Here is a tiny trained network, its code and every weight. The questions are about switching its units off for an input and a target symbol, where a switched-off unit gives its printed mean instead of its output.

import numpy as np


def w(rows, s, z=0):
    codes = np.array(rows[::2]) - 128.0
    scale = np.full(codes.shape[1], s)
    scale[-1] = z or s
    return codes * scale


def f(y):
    return y / 2 * (1 + np.tanh(0.7978845608 * (y + 0.044715 * y**3)))


def softmax(a):
    e = np.exp(a - a.max(-1, keepdims=True))
    return e / e.sum(-1, keepdims=True)


def log_softmax(a):
    a = a - a.max(-1, keepdims=True)
    return a - np.log(np.exp(a).sum(-1, keepdims=True))


def net(x, mask):
    ids = ['ΓΔΠΣβεζμφ'.index(c) for c in x.split()]
    T = len(ids)
    res = E[ids] + P[:T]
    r = res
    for j in range(3):
        rows = slice(3 * j, 3 * j + 3)
        q, k, v = (r @ M[0][rows].T for M in (Q, K, V))
        z = softmax(np.where(np.tri(T) > 0, q @ k.T / 3**0.5, -1e9)) @ v
        o = O[0][rows]
        res = res + np.where(mask[j], z, o[:, -1]) @ o[:, :-1]
    y = f(res @ A[0][:, :-1].T + A[0][:, -1])
    res = res + np.where(mask[3:27], y, B[0][:, -1]) @ B[0][:, :-1]
    return log_softmax(res[-1] @ U[:, :-1].T + U[:, -1])


Q, K, V, O, A, B = {}, {}, {}, {}, {}, {}
E = w([
[119,244,187,189,87,97,215],'Γ',
[78,184,75,33,78,195,99],'Δ',
[115,249,58,95,46,120,127],'Π',
[179,247,61,58,125,172,120],'Σ',
[189,228,160,132,139,184,210],'β',
[164,73,102,84,26,106,159],'ε',
[40,189,79,177,170,47,81],'ζ',
[183,127,22,141,166,62,209],'μ',
[123,85,218,168,124,80,2],'φ',
],0.0074)
P = w([
[34,208,116,26,84,121,221],'0',
[67,149,117,170,166,240,149],'1',
[155,254,181,41,191,65,128],'2',
[73,219,115,65,35,38,206],'3',
[125,125,92,208,177,199,128],'4',
[207,212,131,64,210,57,89],'5',
[122,202,67,114,15,23,170],'6',
[177,96,69,243,194,164,84],'7',
[251,195,78,120,200,41,55],'8',
[181,178,29,173,6,18,154],'9',
],0.0076)
Q[0] = w([
[163,247,72,116,99,113,144],'h0',
[37,14,122,154,115,215,149],'h0',
[95,46,206,66,159,41,72],'h0',
[225,254,26,40,69,15,217],'h1',
[79,245,40,154,21,90,225],'h1',
[12,2,228,228,85,238,125],'h1',
[137,225,89,30,102,132,132],'h2',
[90,104,188,135,234,210,123],'h2',
[133,234,48,44,84,66,196],'h2',
],0.0075)
K[0] = w([
[216,150,139,184,196,108,46],'h0',
[46,151,112,96,113,232,204],'h0',
[17,164,161,17,69,36,123],'h0',
[221,56,46,221,108,3,44],'h1',
[231,94,58,248,175,127,18],'h1',
[96,229,177,86,157,253,163],'h1',
[209,139,72,183,168,209,8],'h2',
[51,148,161,114,200,206,203],'h2',
[233,78,81,212,170,125,23],'h2',
],0.0072)
V[0] = w([
[123,65,158,148,209,200,127],'h0',
[234,96,211,161,151,130,178],'h0',
[98,90,86,103,111,33,49],'h0',
[50,119,223,139,55,138,54],'h1',
[135,135,32,201,216,58,197],'h1',
[254,47,125,114,53,145,156],'h1',
[126,195,86,30,65,107,234],'h2',
[24,96,116,176,103,92,171],'h2',
[116,152,123,192,146,197,99],'h2',
],0.0062)
O[0] = w([
[161,62,145,194,209,196,151,58],'h0',
[212,110,232,143,142,152,213,95],'h0',
[111,93,139,95,148,47,53,109],'h0',
[232,99,147,174,73,128,67,9],'h1',
[34,121,72,146,212,93,190,250],'h1',
[184,172,186,6,72,108,253,83],'h1',
[52,131,137,171,85,221,121,253],'h2',
[85,49,105,202,142,52,167,103],'h2',
[198,216,73,160,153,74,128,124],'h2',
],0.0063,0.0051)
A[0] = w([
[120,154,64,54,79,143,79,24],'n0',
[68,191,215,33,112,40,83,111],'n1',
[91,209,137,124,83,54,199,59],'n2',
[202,71,92,154,173,229,146,147],'n3',
[143,188,149,182,250,153,39,126],'n4',
[59,22,101,167,254,76,115,148],'n5',
[185,153,219,117,237,152,195,78],'n6',
[94,98,140,171,177,142,234,122],'n7',
[70,73,106,195,17,89,171,58],'n8',
[128,29,49,77,125,230,98,127],'n9',
[111,10,172,197,189,235,35,127],'n10',
[67,83,143,198,101,132,187,79],'n11',
[179,166,172,17,125,114,159,144],'n12',
[164,207,200,168,38,38,115,161],'n13',
[208,55,225,220,207,214,182,41],'n14',
[193,199,122,68,46,121,199,160],'n15',
[62,189,93,96,138,163,109,88],'n16',
[122,60,48,246,100,117,184,213],'n17',
[69,42,120,134,109,228,174,114],'n18',
[223,134,238,117,224,91,14,119],'n19',
[62,39,196,226,20,155,110,121],'n20',
[140,128,110,62,6,123,192,33],'n21',
[59,41,230,158,64,214,29,2],'n22',
[131,183,139,8,141,81,204,97],'n23',
],0.0067)
B[0] = w([
[195,35,97,184,242,152,81,145],'n0',
[224,38,172,122,161,54,165,217],'n1',
[134,88,106,67,218,201,164,232],'n2',
[209,79,47,108,197,40,160,146],'n3',
[178,226,123,123,195,153,242,187],'n4',
[147,80,134,179,105,254,134,222],'n5',
[49,67,99,40,92,83,87,133],'n6',
[171,94,89,203,193,81,120,195],'n7',
[168,247,95,130,169,69,215,154],'n8',
[203,19,91,20,179,86,46,146],'n9',
[36,114,112,4,160,219,221,160],'n10',
[197,147,237,173,128,96,189,145],'n11',
[105,77,219,163,46,83,130,173],'n12',
[209,86,114,57,122,216,50,179],'n13',
[14,111,177,26,125,36,206,130],'n14',
[84,100,156,126,80,193,74,234],'n15',
[163,125,111,183,180,48,128,250],'n16',
[101,84,199,167,58,42,60,255],'n17',
[124,50,226,86,164,112,77,171],'n18',
[24,100,25,54,226,199,50,135],'n19',
[232,150,178,60,53,126,223,156],'n20',
[228,161,47,196,211,250,229,149],'n21',
[242,58,29,193,121,85,231,136],'n22',
[89,47,204,99,115,100,182,247],'n23',
],0.0069,0.0059)
U = w([
[217,78,150,112,147,230,211,1],'Γ',
[31,209,71,177,25,20,49,236],'Δ',
[237,26,109,190,179,87,98,62],'Π',
[205,219,238,198,104,64,173,128],'Σ',
[13,176,146,169,72,254,128,205],'β',
[139,40,234,64,12,25,42,249],'ε',
[238,248,13,154,225,133,194,70],'ζ',
[48,129,134,46,194,10,216,65],'μ',
[50,62,63,33,189,217,14,143],'φ',
],0.0069,0.0045)

Each question gives the input, a string of symbols that net reads in full, and the target symbol t.
The units are the heads (3 rows each of Q, K, V and O) and the neurons (one row each of A and B). Each row of codes is followed by its name. A weight is (code - 128) times the scale printed after its matrix; where a second scale follows, it is the last column's (O, A, B and U).
mask holds one flag per unit, heads first, then neurons. A switched-off unit (its flag False) gives its mean, the last column of its rows in O or B, instead of its output. The means were averaged over made-up inputs and are rounded, as every weight is.
A unit's drop is (log p(t) with every unit on - log p(t) with that unit switched off) / (log p(t) with every unit on - log p(t) with every unit switched off).
The circuit of an input: a set's keep is (log p(t) with only the set's units on - log p(t) with every unit switched off) / (log p(t) with every unit on - log p(t) with every unit switched off). Starting from the 12 units with the biggest drops (on a tie, the unit counted first), units are removed one at a time, each time the one whose removal leaves the highest keep (on an exact tie, the one counted first), for as long as the keep stays at least 0.8.
units of the circuit, in order: the units of the circuit, biggest drop first
k most important neurons: the k neurons with the biggest drops, biggest first
heads that matter: for each layer, one digit per head in row order, 1 if its drop is at least 0.15 and else 0, layers parted by /
input β ζ μ Π ε ε, target ε: heads that matter : 010
input φ Γ Δ Σ Σ Γ Δ β, target μ: heads that matter : 100
input Σ ζ φ Γ Π β ε Δ φ Δ, target ε: units of the circuit, in order : [h2; n12; h1]
input μ Γ μ μ Γ Δ φ μ Σ, target μ: units of the circuit, in order : [h1; n23; n5]
input μ Σ μ Σ ε μ Δ Π Σ Σ, target φ: heads that matter : 001
input Σ Δ Γ β Γ β Σ, target β: heads that matter : 100
input Π μ φ Δ μ, target Π: heads that matter : 100
input β β μ β φ φ ζ, target ε: units of the circuit, in order : [h1; n13]
input Σ Σ Δ ζ φ Σ, target φ: units of the circuit, in order : [n19; h1; h2]
input Γ ζ β ε μ Π, target μ: heads that matter : 010
input φ Σ μ ζ β μ ε, target μ: units of the circuit, in order : [h1]
input μ ζ ε ζ, target Δ: heads that matter : 010
input ε Σ ε μ β μ ζ Σ Δ, target ζ: units of the circuit, in order : [n17; h2]
input ε μ μ Σ Σ Σ, target μ: units of the circuit, in order : [h1; n23; n13]
input Δ Π ε μ μ Π μ Δ ζ Σ, target Δ: most important neuron : [n21]
input Π Δ Δ Σ μ Γ μ ε, target ε: units of the circuit, in order : [n17; h2; n18]
input Σ ε Σ ε Σ Δ ε, target Γ: units of the circuit, in order : [n21; h1]
input Γ ε β, target ε: units of the circuit, in order : [h1; n12; n6]
input μ Π Δ μ φ, target Γ: units of the circuit, in order : [n10; n22; h2; n20]
input ζ ε β Σ, target β: units of the circuit, in order : [n15; h0]
input μ Σ Γ μ Π Δ, target μ: units of the circuit, in order : [h1; n5; n13]
input μ β ε Γ, target Γ: heads that matter : 010
input β β φ μ Σ ζ Σ Γ, target Σ: heads that matter : 100
input Δ Π Δ μ β μ Γ Δ Σ Π, target φ: heads that matter : 001
input μ β ζ μ μ ζ, target ζ: 3 most important neurons : [n4; n5; n17]
